[[  3.2  -0.5]
 [ 13.9  23.7]
 [ -5.8 -14.3]
 [-20.8  -4.8]
 [ 14.1  22.8]
 [ 36.9 -28.7]
 [  1.8 -24.2]
 [  1.5  28.4]
 [ 23.1   3.1]
 [-59.8  10.3]
 [ 42.3   7.8]
 [ 35.2   2.7]]
:
[[ -0.5   3.2]
 [ 23.7  13.9]
 [-14.3  -5.8]
 [ -4.8 -20.8]
 [ 22.8  14.1]
 [-28.7  36.9]
 [-24.2   1.8]
 [ 28.4   1.5]
 [  3.1  23.1]
 [ 10.3 -59.8]
 [  7.8  42.3]
 [  2.7  35.2]]

[[ 64.9 -52.7]
 [-51.1  44.0]
 [ 62.8 -50.8]
 [ 62.8 -46.9]
 [ 65.9 -57.4]
 [-45.9  35.6]
 [-51.4  44.8]
 [ 59.2 -45.4]
 [-35.7  25.3]
 [ 52.0 -32.6]
 [-51.9  47.7]]
:
[[-52.7  64.9]
 [ 44.0 -51.1]
 [-50.8  62.8]
 [-46.9  62.8]
 [-57.4  65.9]
 [ 35.6 -45.9]
 [ 44.8 -51.4]
 [-45.4  59.2]
 [ 25.3 -35.7]
 [-32.6  52.0]
 [ 47.7 -51.9]]

[[-43.0  33.5]
 [-39.0  30.1]
 [-57.3  53.3]
 [-43.0  29.0]]
:
[[ 33.5 -43.0]
 [ 30.1 -39.0]
 [ 53.3 -57.3]
 [ 29.0 -43.0]]

[[-40.1  21.1]
 [-31.1  11.8]
 [ 67.1 -19.9]
 [-31.2   5.6]
 [-68.7   4.5]]
:
[[ 21.1 -40.1]
 [ 11.8 -31.1]
 [-19.9  67.1]
 [  5.6 -31.2]
 [  4.5 -68.7]]

[[  6.1 -65.1]
 [-25.5 -42.3]
 [ 44.1 -33.5]]
:
[[-65.1   6.1]
 [-42.3 -25.5]
 [-33.5  44.1]]

[[-58.5  39.5]
 [-16.5  70.7]
 [-13.8  70.0]
 [-11.5  71.3]
 [-49.9  48.3]
 [-10.8  70.7]
 [-63.3  31.7]
 [-49.3  47.9]]
:
[[ 39.5 -58.5]
 [ 70.7 -16.5]
 [ 70.0 -13.8]
 [ 71.3 -11.5]
 [ 48.3 -49.9]
 [ 70.7 -10.8]
 [ 31.7 -63.3]
 [ 47.9 -49.3]]

[[-27.0 -21.4]
 [-19.1 -48.0]
 [-65.2 -44.9]
 [ 74.3  41.1]
 [ 37.3  73.0]
 [-19.8  73.9]
 [-43.0  -6.4]
 [ 45.2  22.4]]
:
[[-21.4 -27.0]
 [-48.0 -19.1]
 [-44.9 -65.2]
 [ 41.1  74.3]
 [ 73.0  37.3]
 [ 73.9 -19.8]
 [ -6.4 -43.0]
 [ 22.4  45.2]]

[[ 69.6  -6.8]
 [ 14.4  -5.1]
 [ 20.1  -1.0]
 [ 68.0  -1.8]
 [ 16.9 -11.5]
 [-18.3   9.4]
 [-59.9   3.2]
 [ 30.7   1.5]
 [ 49.2   0.5]
 [-16.4  -2.5]]
:
[[ -6.8  69.6]
 [ -5.1  14.4]
 [ -1.0  20.1]
 [ -1.8  68.0]
 [-11.5  16.9]
 [  9.4 -18.3]
 [  3.2 -59.9]
 [  1.5  30.7]
 [  0.5  49.2]
 [ -2.5 -16.4]]

[[ -0.1 -20.5]
 [-71.6  28.9]
 [-37.8 -52.7]
 [-19.9  11.7]
 [-24.5 -28.0]]
:
[[-20.5  -0.1]
 [ 28.9 -71.6]
 [-52.7 -37.8]
 [ 11.7 -19.9]
 [-28.0 -24.5]]
---
[[ 22.4 -22.1  21.3  26.8  21.7]
 [ 48.7 -49.1  49.1  25.9  18.0]
 [ 27.3 -32.2  38.2 -21.4 -12.2]
 [-24.8  37.0 -22.6 -42.6 -26.8]
 [-51.9  70.6 -50.7 -25.7 -11.7]]
:
[[-49.1  49.1]
 [-32.2  38.2]]

[[ 69.7   2.7 -43.6]
 [  0.8 -32.6 -26.6]
 [ 66.7 -22.4 -21.9]
 [ 59.3   6.5 -47.0]]
:
[[-32.6 -26.6]
 [-22.4 -21.9]]

[[ 21.8 -29.8  14.8]
 [-36.6  63.4 -22.8]
 [-49.5  37.9 -22.6]
 [ 22.2 -36.3  -5.5]]
:
[[ 63.4 -22.8]
 [ 37.9 -22.6]]

[[-18.1  24.1 -11.6 -19.5]
 [-51.3 -29.3  23.6  49.0]
 [-40.2 -48.7  76.7  15.0]]
:
[[-29.3  23.6]
 [-48.7  76.7]]

[[  3.1 -13.6 -71.0 -21.2 -55.6]
 [ 37.1 -63.1  37.0 -22.6  39.4]
 [-56.9 -21.3  28.8 -32.0 -58.6]]
:
[[-63.1  37.0]
 [-21.3  28.8]]

[[-19.8 -20.0  57.0]
 [-39.3 -13.9 -16.4]
 [ -6.9 -11.4 -15.0]
 [  3.7  24.3   0.3]
 [-16.9 -32.5  37.5]]
:
[[-13.9 -16.4]
 [-11.4 -15.0]]
